(in the rows, 128 means zero)
Each row is followed by its class.
[ 94 124 118  75 149 123 152 110 137  97 146 150 149 128 181 175 160 131
 126 119 175 134 111 120  69 107  87 161 150 138 138 169 148 106 104  97
 119 102]
pipom
[109 148 149 148 113 133  85 118 126 135 149 139 160 102 168 128 111 124
 117 113 115 121 120 135  92 120 110 152  98  72 112 156 157  73 135 110
 109 162]
Kov
[123 134 156 104 123 160 126 138 123 120 147 122 128 121 126 114 155 122
 120 103 125 148 110 120  88 143 108 147 166  82 155 131 153   4 139 122
 145 150]
Taf
[121 135 118 134 109 119 148 121 176 118 146 131 168 120 161 112 115 126
  49  98 128 110 107 142 147 101 123 134 132  64 100 134 143 109 109 131
 131 170]
matup
[123 121 112 124 178 167 128 157 105 128 110 104 131 161 129  68 117 153
 117 169 161 151 152 104 104 123 144 140 103 127  98 139  99 155 131 110
 117 133]
Kuru
[ 95 129 119 137 127 192 127 149 159 122 114 154 116 158 134  75 164 115
 128 152 118 101 116 106 153 109 152 151  94 120  96 147 114 112 117 155
 112 161]
sok
[113 143 134 141 121 124 128  82 134 157 110 155 103 120 133 173 121 156
 163 128 152 137 123 142 131 150 114 144 127 150 173 119 113 150 135 147
 121 125]
radad
[133 131 142 116 128 113 106 132 129 133 122 147  97 121 133  91 138 103
 110 106 128 145 125 115 109 116 132 142 143  82 124 133 161  80 165 124
 118 146]
nedo
[107 123 134 109 142 143 101 154 121 110 125 142 137 135 131  84 132 136
 119 137 133 147 130 108 107 127 133 140 159  99 122 144 154  72 159 130
 135 133]
Kuru
[135 117 115 153 151  85 123 129 127 135 154 133  77 129 118 178 137 119
 120 131 125 122 139 123 160 136 144 115 163 128 145 112 102 197 123 123
 127  87]
nedo
[132 148 112 139 141 163 112 155 122 123 132 145 164 134 136 140 117 128
 102 116 119  94 129 132 118 124 127 132  93 107 117 149 145  99 124 153
 132 129]
Kov
[127 144 150 152 129 133 113  97 100 152  94 150 142 104 130 191 128 139
 164 147 118 128  89 158 147 154  93 149 121 153 154 127 105 162 109 118
 130 118]
Fefo
[139 128 113 136 113  95 126 141 153 112 155 139  89 128 122 119 137 101
 111 139  95  93 133 133 176 122 187 102 147 106 143  93 122 164 139 131
 123 141]
sok
[132 134 120 130  84  98  87  94 121 124 128 169  74 123 135 144 125  88
 128 114 116 113 127 139 164 138 140 112 128  94 119  88 126 145 126 181
 124 117]
Kuru
[102 168 160 132 123 126 108 120 129 108 159 155 144 128 148 139 142 144
 120 115 157 123 110 139  98 117  99 152 167 103 130 165 158 121 138 115
 112 137]
Kov
[108 117 133 126 124 150 140 130 140 145 138 118  98 146  95  53 160 115
 103 114 129 146 152 116 132 112 122 129 144 102 126 131 140 115 154 129
 105 157]
matup
[111 136 141  92 126 116 136 105 117 121 113 153 135 141 155 130 156 148
 122 135 163 150 103 142  98 113  97 157 148 144 112 150 152  97 133 118
 104 109]
Bero
[119 131 124 150 161 125 131 134 132 121 123 155  83 149 126 142  93 144
 108 147 150 117 135 134 175 124 135 128 158 150 155 104  96 194 119 169
 169 119]
Bero
[119 131 118 113 115 111 114 101 146 107  91 164  92 140 157 143 108 132
 147 125 160 120 139 137 154 119  99 117 104 164 137 126 147 198 116 139
 134 130]
matup
[124 117 138  85 122 168 122 138 144 129  85 146 137 129 121  91 125  94
 126 136 125 124 101 118 109 124 137 132 126 118 143 136 146  51 149 163
 139 143]
Kuru
[128 152 162 103 130 149 109 162 135 103  85 145 128 151 126  91 131 136
 104 118 163 138 103 123 126 114 145 140 144  83 129 134 142 136 148 154
 139 170]
Fefo
[130 114 114 112 137 170 118 146 141 115 100 118 155 155 104  80 147 130
 111 119 137 134 136  87 134 125 156 133 101 116 108 138 152 101 137 133
  86 151]
nedo
[105 140 148 152 137 166 123 133 134 128 113 104 138 133 124  97 116 155
 124  93 141 156 132 106 101 105 114 173 131 112 108 117 125 144 126 117
 126 152]
matup
[126 150 109 145 110 117 103 111 142 122 125 144 123 111 141  94 128 134
 107 103 162 130 125 107 119 116 126 122 112 135 115 150 134 106 151 153
 141 145]
Dod
[129 116 112  88 128 160 121 117 138 129  99 162 103 133 112  82 153 102
 128 146  97 121 110 124 159 142 151 129  96 141 102 132 128 104 128 145
 106 156]
Taf
[116 133 167  98  98 139 115 141 149 107 132 143 132 137 129  53 123 128
 136 127 162 148 119 114 109 105 126 141 151 136  94 126 163  59 145 144
 155 151]
Bero
[118 136 150 123 170 132 139 146 110 123 127 122 125 130 128 142 143 155
 131 125 159 156 121 126  82 129  98 156 174 121 125 145 140 101 147  88
 135 116]
Dod
[116 141 160 146 116 131 104  98 111 148 125 139 122 131 138 155 132 141
 146 125 133 142 124 142 145 149  98 154 142 127 125 115 123 128 118 138
 124 123]
Bero
[132 162 153 160 103 114 121 108 132 139 157 125 180 121 161  83 102 147
  88 113 137 137 115 122 108 102 101 145 122 114  79 136 146  64 129 115
 135 180]
Bero
[133 155 124 164 116 136 132 152 140 112 172 120 186 118 122 117 113 157
  93 137 147 108  96 131 131 120 168 108 110  98 113 126 118 113 120 101
 125 158]
Fefo
[111 140 105 156 119 118 128 129 165 103 195 157 152  99 129 128 142 113
  94 120 141  86  89 118 146 116 155 114 159 117 110 140 119  94 117 126
 146 137]
Dod
[128 143 158 165  92 139 113 137 138 134 181 131 188 124 129 130 159 129
 105 112 129  99 105 127 131 130 122 124 163  73  92 121 114  87 104  96
 121 170]
nedo
[127  96 116  91 169 146 128 160 124 121 147 107 174 128 118 134 143 116
  81 111 115 139 125  95 110 129 166 129 124  73 120 117 133  79 125 128
 109 123]
pipom
[137 130 125 120 154 121 121 138 114 124  76 153  56 137 121 145 116 124
 152 162 133 122 120 136 144 129 138 125 110 168 169 139 111 189 142 155
 143 114]
Fefo
[133 129 120 122 118 132 113 110 149 133  79 157 101 130 133 169 119 136
 149 134 123 119 110 137 160 150 132 127  91 134 157 125 123 142 118 186
 127 128]
radad
[146 146 140 145 132 106 112 135 143 128 130 171  80 121 131 160 109 110
 127 133 116 104 104 142 174 141 129 122 154 111 159 110 106 149 115 192
 187 132]
radad
[118 149 157  96 128 189 144 160 172 112 122 141 123 153 115  99 117 137
 120 123 148 110 125 143 115 127 146 157 145  95 117 137 143 106 137 154
 145 170]
Kov
[127 141 122 130 126  94 101  86 129 106 112 177  63 138 145 111  81 122
 136 160 158 124 125 135 158 116 136 107 105 159 124 132 127 216 141 146
 119 145]
Kuru
[127 143 144 135 130 178 114 138 134 143 100 132 120 144  96  82 165 117
 141  95 130 147 117  89  95 106 109 145 118 154  91 150 120 108 143 150
 134 153]
Dod
[122 140 146 108 125 160 123 126 126 125  79 139 117 141 135 119 132 138
 150 102 146 140 116 117  94 130  96 145 135 137 130 137 156  72 151 147
 154 144]
buf
[115 170 119 147 106 119 125 123 167 100 134 143 131 115 153  93  84 138
  99 135 174 102 109 139 133 114 151 136 136  96 100 133 129 166 128 130
 139 143]
Kuru
[112 128 133 131 133 103 128  97 125 124 137 142 116 126 151 169 103 148
 114 138 152 125 142 125 154 145 126 128 128 116 146  98 118 142 117 146
 116 131]
pipom
[124 146 137 130  96 126 105 114 135 122 155 167  81 131 132 116 148  98
 125 134 134 105 133 138 143 118 150 116 150 131 182 107  92 155 131 166
 129 155]
Kov
[116 133 104 134 110  84  97  98 131  90 135 174  57 113 158 137  96 135
 145 144 140 124 144 136 170 136 136 108 122 159 157 104 128 177 124 133
 142 127]
Taf
[128 107 142 114 123 150 131 114 142 185 115 133 127 139  97 117 152 100
 143 100 122 133 147 129 129 132  95 119 135 126 111 149 122 156 131 153
 148 147]
radad
[122 143 134 157 137 141 124 147 116 144 104  93 164 121 112  93 125 162
 110 119 139 148 126  85 101 112 132 153 137 137 120 114  92 120 131 138
 154 136]
Fefo
[125 146 144 138  98 112  81  77 117 121 122 168  98 133 156 160 112 120
 139 120 131 139 129 136 169 153 112 133 137 102 144  87 123 146 118 164
 127 149]
Kuru
[115 138 127 139 106 134  90  99 116 119 107 168  92 133 129 157 121 128
 146 122 109 113 135 140 141 127 120 132  96 132 144 114 134 154 126 163
  94 138]
Kov
[128 135 135 119 119 164 120 123 130 131 117 142 150 129  98  90 133 122
 126 117 116 126 114 113 142 136 140 125 114 147 107 137 148  91 142 143
 115 153]
Taf
[128 139 143 110  95 165 135 115 170 140 136 149 117 149  81  58 161 101
 117 105 121 136 114 116 148 121 153 126 125  92 119 119 146  88 144 171
  99 193]
radad
[122 117 119 122 139  94 105 105 118 130  94 148  66 135 139 141 108 129
 125 119 122 147 167 117 137 121 111 117 103 132 143 114 133 195 142 151
 111 131]
pipom
[123 110 151  95 118 144  97 144 141 112  95 140 137 123 129  78 129 108
 118 112 125 131 105 115 123 110 117 134 119 104  96 146 163  80 136 155
 142 152]
matup
[123 139 115 132 137 170 122 128 122 132 103 120 136 134 107  52 142 136
 147 125 134 139 132  98 106 120 140 133 114 174 127 150 134 120 165 109
 116 159]
buf
[ 98 131 123 118 137 132 124 118 130 127 181 120 161 121 151 158 156 144
 137 114 173 135 127 128  91 142 109 151 162 121 133 163 148  90 122  86
 130  90]
Bero
[126 127 122 146 105  86  76  83  95 144 114 119 115 105 123 125 119 132
 131 102 133 142 162 105 118 125 120 106 100 131 128 103 119 197 143 129
  89 131]
pipom
[122 148 137 120 116 138 127 130 144 133 117 134 159 145 125  58 158 139
 113 123 129 141 122 103 141 127 128 130 146 130  78 128 146  96 147 122
 121 165]
buf
[ 96 123  99 120 120 165 127 115 166 114 104 111 129 129 134  86 132 147
 124 112 134 133 124 105 120 127 170 157  98 102  96 128 133 116 135 114
  92 163]
buf
[110 127 119 122 138 166 106 123 163 120 106 159 101 150 100  88 140 129
 129 124 115 137 102 101 147 121 154 140  81 108  99 155 143 124 134 172
  92 166]
radad
[131 142 146 101 138 134 120 133 122 106 118 159  95 136 151  98 119 123
  97 124 147 145 112 130 130 122 139 143 148  93 137 110 128 102 136 146
 144 163]
Taf
[130 121 106 137 136 139 126 134 123 132 107 109 122 129 137 130 106 135
 126 123 130 131 147 116 123 120 156 127  87 155 125 127 108 177 124 123
 117 118]
Taf
[138 144 138 154 134 108 122 118 120 138 134 143 110 100 138 134 113 104
 127 124 118 127  95 130 135 120 153 129 151 156 161 124 111 133 155 141
 153 120]
buf
[121 147 111 133 138 123  98 134 121 110 122 157  88 111 127 139 126 112
 135 124 117 107 118 121 109 109 149 145 130 153 162 133 118 156 141 161
 131  97]
Kov
[117 139  90 117 139 147 127 127 133 100 169 134 151 131 119 115 137 163
 118 138 152 114 128 120  89 123 140 120 110 141 123 151 133 104 128 103
 110 135]
Kov
[111 119 131 135 142 150 120 160 107 143 152 112 130 154 118  99 160 116
  95 122 127 122 166 111 122 118 124 140 139  88  92 146 119 119 126 163
 121 113]
Kov
[129 137 129 145 143 159 136 137 120 137 140 109 129 137 108 106 131 146
 117 135 134 129 128 122 127 136 141 127 122 123 103 122  97 147 117 105
 120 144]
Taf
[110 136 129 157 148 113 108 155 117 117 158 133  99 116 136 137 136 128
 114 148 132 111 141 111 145 138 147 130 169 106 169 105  87 155 123 141
 142 109]
pipom
[133 130 161 118 167 130 124 119  87 139 112 141 161 134 126 150 148 139
 112 113 134 163  99 127 110 130  93 152 141 125  96 165 161  77 154 123
 102 124]
Dod
[131 125 113 146 144 104 100 139 131 123 112 161  97 112 147 167 128 107
 116 136 109 101 106 107 157 130 154 140 141 126 154 110 102 129 120 163
 144 100]
nedo
[120 148 124 130 120 122  91 124 134 113  89 143  97 116 133  84 114 128
 120 110 145 144 104  94 107 100 149 143  93 124 124 146 138 121 156 167
 134 144]
Fefo
[123 123 126 109 138 114 113 135  94 138 111 134  87 143 139 108 169 116
 128 111 125 155 133 120  94 119 119 133 128 109  94 146 155 101 165 122
 105 105]
buf
[126 152 136 116 142 142  87 139 129  91 113 148 114 143 120  92 113 132
 119 116 152 139 114 107 119 124 132 134 147 101 118 145 157 133 152 151
 140 142]
Kuru
[160 141 139 143 130  93 111 126 103 135 142 155 101 113 140 144 102  92
 108 141  87 107 129 157 157 120 143 122 131 138 151 116 113 162 136 160
 137 130]
Kov
[147 120 127 143 134 121 107 147 100 126 129 150  83 126  90 126 132 104
 134 151 117 120 109 126 160 123 163  95 118 159 157 124 101 156 141 173
 144 110]
Fefo
[133 111 115  97 191 107 137 135  92 134 155 130 134 146 129 173 162 133
 128 129 129 165 135 123 107 142  97 132 144 110 137 150 166 100 128  96
 109  86]
radad
[136 139 136 151 127  98 102 122 119 129 148 185  80 113 139 140 139  85
 120 141 129 100 100 125 154 118 147 121 165 130 168 101  91 140 130 146
 145 130]
nedo
[118 142 138 140  87  83  92  80 155 130  97 176  65 117 159 134 112 116
 136 118 139 123 114 134 165 112 100 115 107 151 130 119 123 193 124 169
 138 138]
matup
[136 132 117 146 104 119 130 123 127 147 128 126 118 111 139 120 130  95
 118 113 103 111 130 150 135 125 140 115 118  99 125 113 136 128 140 109
 116 139]
buf
[137 142 139 127 168 125 116 150  79 127 132 143  47 130 138 105 147 114
 139 169 126 140 123 127 105 134 118 137 146 133 165 125  97 114 137 107
 142 121]
Taf
[111 142 150 137 129 156  94 143 124 115 114 140 137 120 138  58 142 115
 126 125 157 132 115 107 113 110 131 157 137  99  90 129 116 123 131 115
 128 174]
Dod
[158 163 166 171 134  99  95 127  95 155 132 157  76 120 138 138 122  87
 121 124 105 127 106 133 143 116 112 115 128 140 183 122 117 136 154 160
 144 131]
matup
[115 144 149 113 112 142 109 126 129 137 123 134 136 123 119  80 165 126
 130 113 134 155 115  94  99 127 120 147 152 115 150 125 136  44 154 136
 141 162]
Fefo
